Below are the code and all the weights of a small trained network. Each question names an input and a class and asks about switching units off, where a switched-off unit gives its printed mean instead of its output.

import numpy as np


def w(rows, s, z=0):
    codes = np.array(rows[::2]) - 128.0
    scale = np.full(codes.shape[1], s)
    scale[-1] = z or s
    return codes * scale


def f(y):
    return y / 2 * (1 + np.tanh(0.7978845608 * (y + 0.044715 * y**3)))


def log_softmax(a):
    a = a - a.max(-1, keepdims=True)
    return a - np.log(np.exp(a).sum(-1, keepdims=True))


def net(x, mask):
    res = np.array(x, float).reshape(1, 6) / 4 @ E
    y = f(res @ A[0][:, :-1].T + A[0][:, -1])
    res = res + np.where(mask, y, B[0][:, -1]) @ B[0][:, :-1]
    return log_softmax(res[-1] @ U[:, :-1].T + U[:, -1])


A, B = {}, {}
E = w([
[134,78,97,143,76,103,161,186,168,136,135,126],'x0',
[84,57,130,174,84,91,119,99,159,134,117,114],'x1',
[70,254,194,168,41,112,91,127,83,225,200,193],'x2',
[144,151,107,98,132,128,58,95,159,159,136,167],'x3',
[183,138,118,237,154,111,134,96,141,249,29,69],'x4',
[17,137,173,93,160,170,77,237,160,153,2,119],'x5',
],0.0078)
A[0] = w([
[152,61,50,94,190,125,125,108,123,77,57,137,59],'N1',
[82,121,162,121,139,153,97,169,147,109,66,175,7],'N2',
[49,131,168,48,91,164,141,122,182,2,192,167,18],'N3',
[36,134,133,95,133,167,91,213,136,149,60,111,78],'N4',
[185,124,120,144,93,135,169,78,109,103,183,148,192],'N5',
[79,186,122,180,86,131,115,141,86,156,134,184,80],'N6',
],0.007,0.0012)
B[0] = w([
[94,115,254,94,122,151,218,167,178,135,169,172,234],'N1',
[128,43,116,95,178,109,133,107,63,78,168,32,181],'N2',
[186,123,111,183,103,212,133,163,147,135,38,95,253],'N3',
[119,98,50,173,126,92,134,91,39,122,188,52,231],'N4',
[145,120,90,107,192,131,91,65,80,96,135,93,222],'N5',
[98,113,221,157,99,141,173,139,190,215,160,116,222],'N6',
],0.009,0.0077)
U = w([
[106,75,52,82,167,83,87,73,62,110,208,73,68],'0',
[47,95,222,59,137,142,161,144,177,152,187,149,41],'1',
[155,117,93,159,139,177,78,121,147,146,2,95,251],'2',
],0.008,0.0018)

Each question gives the input, the list of numbers given to net, and the class t.
The units are the neurons (one row each of A and B). Each row of codes is followed by its name. A weight is (code - 128) times the scale printed after its matrix; where a second scale follows, it is the last column's (A, B and U).
mask holds one flag per neuron, in row order. A switched-off neuron (its flag False) gives its mean, the last column of its row in B, instead of its output. The means were averaged over made-up inputs and are rounded, as every weight is.
A unit's drop is (log p(t) with every unit on - log p(t) with that unit switched off) / (log p(t) with every unit on - log p(t) with every unit switched off).
The circuit of an input: a set's keep is (log p(t) with only the set's units on - log p(t) with every unit switched off) / (log p(t) with every unit on - log p(t) with every unit switched off). Starting from all 6 units, units are removed one at a time, each time the one whose removal leaves the highest keep (on an exact tie, the one counted first), for as long as the keep stays at least 0.8.
units of the circuit, in order: the units of the circuit, biggest drop first
most important unit: the unit with the biggest drop
top k neurons: the k neurons with the biggest drops, biggest first
drop of u: that unit's drop, to one decimal
input [0,-4,-8,-7,4,8], class 0: units of the circuit, in order -> [N4]
input [5,6,-7,4,5,8], class 0: top 2 neurons -> [N4 N2]
input [6,6,1,-1,2,3], class 0: units of the circuit, in order -> [N3 N1]
input [6,-7,-7,1,-7,7], class 0: top 2 neurons -> [N4 N2]
input [-8,-4,4,8,-8,2], class 2: top 2 neurons -> [N3 N1]
input [4,-7,4,7,4,5], class 0: units of the circuit, in order -> [N4 N3]
input [8,-6,8,0,-1,8], class 0: top 3 neurons -> [N4 N2 N1]
input [4,-1,-8,6,1,8], class 0: top 3 neurons -> [N4 N2 N6]
input [7,6,7,8,7,-3], class 1: top 2 neurons -> [N6 N3]
input [5,6,-5,-2,3,0], class 1: top 2 neurons -> [N1 N3]
input [0,6,-8,-1,-1,8], class 0: top 3 neurons -> [N4 N2 N6]
input [2,-7,-3,4,-8,5], class 2: top 2 neurons -> [N3 N5]
input [6,5,8,-5,-2,8], class 0: top 3 neurons -> [N4 N2 N1]
input [4,3,-8,0,1,7], class 1: top 2 neurons -> [N1 N5]
input [3,4,7,3,6,1], class 1: most important unit -> N6
input [-8,-7,-8,2,-4,2], class 1: drop of N1 -> 2.1
input [-7,-1,-8,7,5,-2], class 1: drop of N1 -> 0.7
input [5,8,-6,2,1,3], class 1: drop of N1 -> 0.7
